Below is a small trained network, with its code and all its weights. Each question gives an input and a class and asks what happens when units are switched off, that is, made to give their printed mean instead of their output.

import numpy as np


def w(rows, s, z=0):
    codes = np.array(rows[::2]) - 128.0
    scale = np.full(codes.shape[1], s)
    scale[-1] = z or s
    return codes * scale


def f(y):
    return np.maximum(y, 0)


def log_softmax(a):
    a = a - a.max(-1, keepdims=True)
    return a - np.log(np.exp(a).sum(-1, keepdims=True))


def net(x, mask):
    res = np.array(x, float).reshape(1, 4) / 4 @ E
    y = f(res @ A[0][:, :-1].T + A[0][:, -1])
    res = res + np.where(mask, y, B[0][:, -1]) @ B[0][:, :-1]
    return log_softmax(res[-1] @ U[:, :-1].T + U[:, -1])


A, B = {}, {}
E = w([
[50,166,124,13,186,34,128,198,94],'x0',
[193,211,153,106,99,141,75,228,198],'x1',
[164,58,1,143,192,58,18,119,168],'x2',
[102,36,116,85,102,167,129,174,64],'x3',
],0.0071)
A[0] = w([
[102,135,117,77,218,41,118,129,151,167],'N1',
[93,247,227,113,98,137,209,145,141,162],'N2',
[163,93,47,156,190,95,66,78,167,207],'N3',
[154,101,63,124,150,97,34,142,161,122],'N4',
[197,63,86,205,84,194,76,101,152,161],'N5',
[55,120,139,100,120,142,175,155,81,133],'N6',
[78,181,175,132,144,136,187,129,101,133],'N7',
[167,171,170,112,87,200,172,148,155,190],'N8',
[180,120,93,128,191,53,45,127,138,172],'N9',
[91,39,52,89,146,130,72,139,116,203],'N10',
[189,174,164,136,123,148,80,181,192,189],'N11',
[125,111,130,198,126,186,141,1,136,179],'N12',
[147,187,178,79,112,167,105,223,149,190],'N13',
[143,139,34,125,202,54,62,127,191,147],'N14',
[163,188,180,110,80,163,120,180,195,157],'N15',
[123,25,84,90,142,144,127,143,77,135],'N16',
[29,96,158,45,126,108,161,156,31,156],'N17',
[127,117,165,198,151,153,157,34,111,182],'N18',
[70,171,101,119,199,5,86,147,114,174],'N19',
[161,184,142,134,94,148,96,173,205,170],'N20',
[71,117,168,53,112,167,188,214,37,251],'N21',
[140,93,111,217,105,186,127,37,150,201],'N22',
[151,142,121,98,192,55,75,126,164,153],'N23',
[195,160,118,159,87,174,102,167,145,217],'N24',
],0.0071,0.0028)
B[0] = w([
[63,171,70,16,151,85,114,43,165,220],'N1',
[109,226,125,121,131,212,176,160,102,244],'N2',
[104,89,80,149,145,189,157,125,194,233],'N3',
[70,119,73,162,187,168,82,175,217,214],'N4',
[128,81,144,195,107,187,134,187,167,214],'N5',
[114,113,138,111,170,102,170,133,44,193],'N6',
[116,147,125,114,145,173,181,154,105,192],'N7',
[208,165,189,130,81,148,150,156,104,197],'N8',
[48,138,46,146,164,142,81,137,250,221],'N9',
[120,66,121,124,111,73,7,109,142,230],'N10',
[129,190,181,142,72,86,36,146,165,203],'N11',
[213,68,154,201,22,205,230,48,137,206],'N12',
[144,216,151,76,117,118,84,129,84,215],'N13',
[63,154,64,122,158,155,89,116,247,236],'N14',
[164,208,187,126,92,122,85,133,124,201],'N15',
[144,45,158,139,124,82,76,104,118,204],'N16',
[103,85,125,55,217,97,167,115,65,246],'N17',
[171,106,133,162,48,185,192,21,118,193],'N18',
[88,183,66,47,173,83,133,47,177,237],'N19',
[164,193,160,141,75,99,52,147,155,196],'N20',
[116,118,145,70,154,85,154,144,1,254],'N21',
[196,40,176,222,76,212,195,93,149,210],'N22',
[94,182,91,117,124,125,77,105,202,201],'N23',
[114,150,201,164,95,137,95,174,132,192],'N24',
],0.0064,0.0085)
U = w([
[177,204,198,119,70,117,31,198,111,163],'0',
[124,7,149,66,162,17,76,119,44,216],'1',
[215,68,162,212,45,194,211,2,116,181],'2',
[111,57,108,222,141,189,84,250,176,6],'3',
[97,155,123,68,195,151,216,167,57,97],'4',
[68,149,20,80,173,92,67,63,210,102],'5',
],0.0066,0.0011)

Each question gives the input, the list of numbers given to net, and the class t.
The units are the neurons (one row each of A and B). Each row of codes is followed by its name. A weight is (code - 128) times the scale printed after its matrix; where a second scale follows, it is the last column's (A, B and U).
mask holds one flag per neuron, in row order. A switched-off neuron (its flag False) gives its mean, the last column of its row in B, instead of its output. The means were averaged over made-up inputs and are rounded, as every weight is.
A unit's drop is (log p(t) with every unit on - log p(t) with that unit switched off) / (log p(t) with every unit on - log p(t) with every unit switched off).
The circuit of an input: a set's keep is (log p(t) with only the set's units on - log p(t) with every unit switched off) / (log p(t) with every unit on - log p(t) with every unit switched off). Starting from the 12 units with the biggest drops (on a tie, the unit counted first), units are removed one at a time, each time the one whose removal leaves the highest keep (on an exact tie, the one counted first), for as long as the keep stays at least 0.8.
units of the circuit, in order: the units of the circuit, biggest drop first
most important unit: the unit with the biggest drop
top k neurons: the k neurons with the biggest drops, biggest first
drop when u is switched off: that unit's drop, to one decimal
input [6,-8,-4,4], class 1: most important unit : N16
input [-5,6,3,-7], class 0: top 4 neurons : [N11; N20; N15; N24]
input [6,1,1,5], class 1: units of the circuit, in order : [N21; N17; N2]
input [-7,8,3,-7], class 0: top 3 neurons : [N11; N20; N15]
input [7,7,-3,5], class 4: top 3 neurons : [N17; N21; N10]
input [-2,5,6,2], class 3: top 3 neurons : [N5; N19; N1]
input [-2,1,1,2], class 3: top 2 neurons : [N18; N12]
input [-7,6,-2,0], class 0: top 4 neurons : [N11; N20; N15; N24]
input [8,-7,-1,-2], class 1: top 2 neurons : [N17; N21]
input [-2,8,7,6], class 3: top 4 neurons : [N5; N19; N1; N24]
input [7,-5,-1,1], class 1: drop when N22 is switched off : 0.0
input [-3,1,-5,7], class 4: drop when N17 is switched off : 0.1
input [-2,1,-2,-6], class 2: drop when N18 is switched off : 0.1
input [-1,-7,3,-6], class 2: most important unit : N12
input [-1,1,-8,2], class 4: drop when N10 is switched off : 0.1
